Below are the code and all the weights of a small trained network. Each question names an input and a class and asks about switching units off, where a switched-off unit gives its printed mean instead of its output.

import numpy as np


def w(rows, s, z=0):
    codes = np.array(rows[::2]) - 128.0
    scale = np.full(codes.shape[1], s)
    scale[-1] = z or s
    return codes * scale


def norm(h):
    return h / np.sqrt((h * h).mean(-1, keepdims=True) + 1e-5)


def f(y):
    return y / 2 * (1 + np.tanh(0.7978845608 * (y + 0.044715 * y**3)))


def log_softmax(a):
    a = a - a.max(-1, keepdims=True)
    return a - np.log(np.exp(a).sum(-1, keepdims=True))


def net(x, mask):
    res = np.array(x, float).reshape(1, 5) / 4 @ E
    u = 0
    for l in range(3):
        y = f(norm(res) @ A[l][:, :-1].T + A[l][:, -1])
        res = res + np.where(mask[u : u + 6], y, B[l][:, -1]) @ B[l][:, :-1]
        u += 6
    return log_softmax(norm(res)[-1] @ U[:, :-1].T + U[:, -1])


A, B = {}, {}
E = w([
[152,141,120,206,206,108,70,83,174,105],'x0',
[162,208,6,133,152,202,100,158,127,155],'x1',
[174,89,41,87,130,115,159,145,95,188],'x2',
[149,102,99,122,190,119,150,75,192,126],'x3',
[90,97,114,162,46,253,107,89,97,195],'x4',
],0.0055)
A[0] = w([
[116,76,96,185,77,243,94,62,90,197,2],'0.n0',
[126,170,113,138,231,93,52,88,150,67,60],'0.n1',
[82,115,136,87,67,158,176,151,95,155,49],'0.n2',
[157,203,59,72,71,176,117,185,148,219,43],'0.n3',
[111,219,8,97,143,197,179,169,35,203,7],'0.n4',
[209,151,81,161,158,87,80,153,1,145,37],'0.n5',
],0.0044,0.0038)
B[0] = w([
[75,52,135,141,97,165,60,56,149,254,245],'0.n0',
[195,173,132,159,109,125,103,112,195,181,200],'0.n1',
[188,132,164,177,173,72,37,124,179,93,165],'0.n2',
[219,93,89,110,82,184,87,101,104,39,218],'0.n3',
[196,103,78,50,99,201,103,198,159,30,255],'0.n4',
[67,133,110,145,125,45,115,215,167,194,138],'0.n5',
],0.0056,0.0026)
A[1] = w([
[97,102,148,165,155,102,142,98,132,106,110],'1.n0',
[140,150,51,162,254,95,88,93,181,120,87],'1.n1',
[134,75,96,92,182,69,211,125,114,135,27],'1.n2',
[113,217,137,214,224,127,112,95,150,78,66],'1.n3',
[161,48,135,55,139,93,233,80,130,147,47],'1.n4',
[90,103,218,114,84,100,160,175,46,92,1],'1.n5',
],0.0059,0.0039)
B[1] = w([
[186,176,77,44,120,160,122,181,143,179,154],'1.n0',
[235,44,238,100,52,35,65,152,132,129,251],'1.n1',
[43,27,90,136,176,159,246,93,153,159,155],'1.n2',
[181,169,178,195,162,208,254,136,220,99,222],'1.n3',
[39,174,72,28,254,158,159,88,124,87,179],'1.n4',
[153,191,234,76,20,19,54,75,90,23,209],'1.n5',
],0.0047,0.0032)
A[2] = w([
[67,51,117,199,74,220,74,46,67,251,3],'2.n0',
[169,147,2,96,80,186,115,215,65,102,38],'2.n1',
[114,182,158,207,76,213,134,107,135,123,120],'2.n2',
[163,150,110,155,174,59,141,178,157,73,70],'2.n3',
[71,160,227,129,78,79,141,123,133,110,117],'2.n4',
[167,92,47,96,137,56,118,197,87,215,134],'2.n5',
],0.0058,0.0038)
B[2] = w([
[74,122,94,140,170,88,22,29,122,209,254],'2.n0',
[221,80,100,58,99,188,104,197,155,39,218],'2.n1',
[28,138,67,127,195,157,176,131,111,120,186],'2.n2',
[135,111,141,159,94,149,83,73,137,253,162],'2.n3',
[139,159,79,111,57,140,130,142,63,116,201],'2.n4',
[75,126,129,206,116,197,145,183,99,110,176],'2.n5',
],0.0073,0.0055)
U = w([
[204,89,55,81,89,214,90,195,112,70,205],'0',
[247,138,195,188,161,74,134,109,225,155,174],'1',
[95,62,79,168,163,96,188,201,93,180,27],'2',
[124,171,123,188,97,104,114,209,99,189,3],'3',
[49,104,90,145,132,157,49,21,111,212,194],'4',
[67,209,157,209,145,213,198,129,142,74,48],'5',
[95,169,192,79,30,54,137,109,34,71,163],'6',
[76,83,103,38,217,88,227,83,126,113,102],'7',
],0.013,0.0042)

Each question gives the input, the list of numbers given to net, and the class t.
The units are the neurons (one row each of A and B). Each row of codes is followed by its name. A weight is (code - 128) times the scale printed after its matrix; where a second scale follows, it is the last column's (A, B and U).
mask holds one flag per neuron, layer by layer. A switched-off neuron (its flag False) gives its mean, the last column of its row in B, instead of its output. The means were averaged over made-up inputs and are rounded, as every weight is.
A unit's drop is (log p(t) with every unit on - log p(t) with that unit switched off) / (log p(t) with every unit on - log p(t) with every unit switched off).
The circuit of an input: a set's keep is (log p(t) with only the set's units on - log p(t) with every unit switched off) / (log p(t) with every unit on - log p(t) with every unit switched off). Starting from the 12 units with the biggest drops (on a tie, the unit counted first), units are removed one at a time, each time the one whose removal leaves the highest keep (on an exact tie, the one counted first), for as long as the keep stays at least 0.8.
units of the circuit, in order: the units of the circuit, biggest drop first
unit that matters most: the unit with the biggest drop
k most important neurons: the k neurons with the biggest drops, biggest first
drop of u: that unit's drop, to one decimal
input [-1,-2,6,8,1], class 7: unit that matters most : 1.n4
input [6,0,-7,-1,1], class 5: units of the circuit, in order : [2.n2; 1.n3]
input [2,-3,-1,4,2], class 1: 4 most important neurons : [0.n0; 2.n0; 2.n2; 1.n0]
input [3,0,-7,-8,-6], class 5: units of the circuit, in order : [1.n3; 1.n1]
input [1,4,8,7,-7], class 2: 2 most important neurons : [2.n5; 1.n2]
input [7,-3,0,-7,1], class 5: 2 most important neurons : [0.n0; 2.n0]
input [-3,2,-1,7,-6], class 1: 2 most important neurons : [1.n1; 0.n1]
input [-5,3,-8,5,2], class 5: 4 most important neurons : [0.n0; 2.n2; 2.n3; 0.n3]
input [4,-8,3,0,3], class 6: 3 most important neurons : [0.n0; 1.n5; 2.n0]
input [-7,1,6,1,-8], class 7: 2 most important neurons : [1.n2; 1.n4]
input [3,4,1,-7,-8], class 3: 2 most important neurons : [0.n5; 2.n5]
input [4,2,-8,7,3], class 1: 3 most important neurons : [1.n1; 0.n1; 2.n5]
input [3,1,-1,-6,-3], class 3: 2 most important neurons : [0.n5; 0.n2]
input [-4,-1,7,4,-2], class 7: units of the circuit, in order : [1.n4]
input [-4,-2,-6,1,3], class 6: drop of 1.n5 : 0.5
input [4,-7,-2,-1,3], class 6: drop of 0.n0 : 0.3
input [7,3,-4,-2,1], class 1: drop of 2.n5 : 0.1
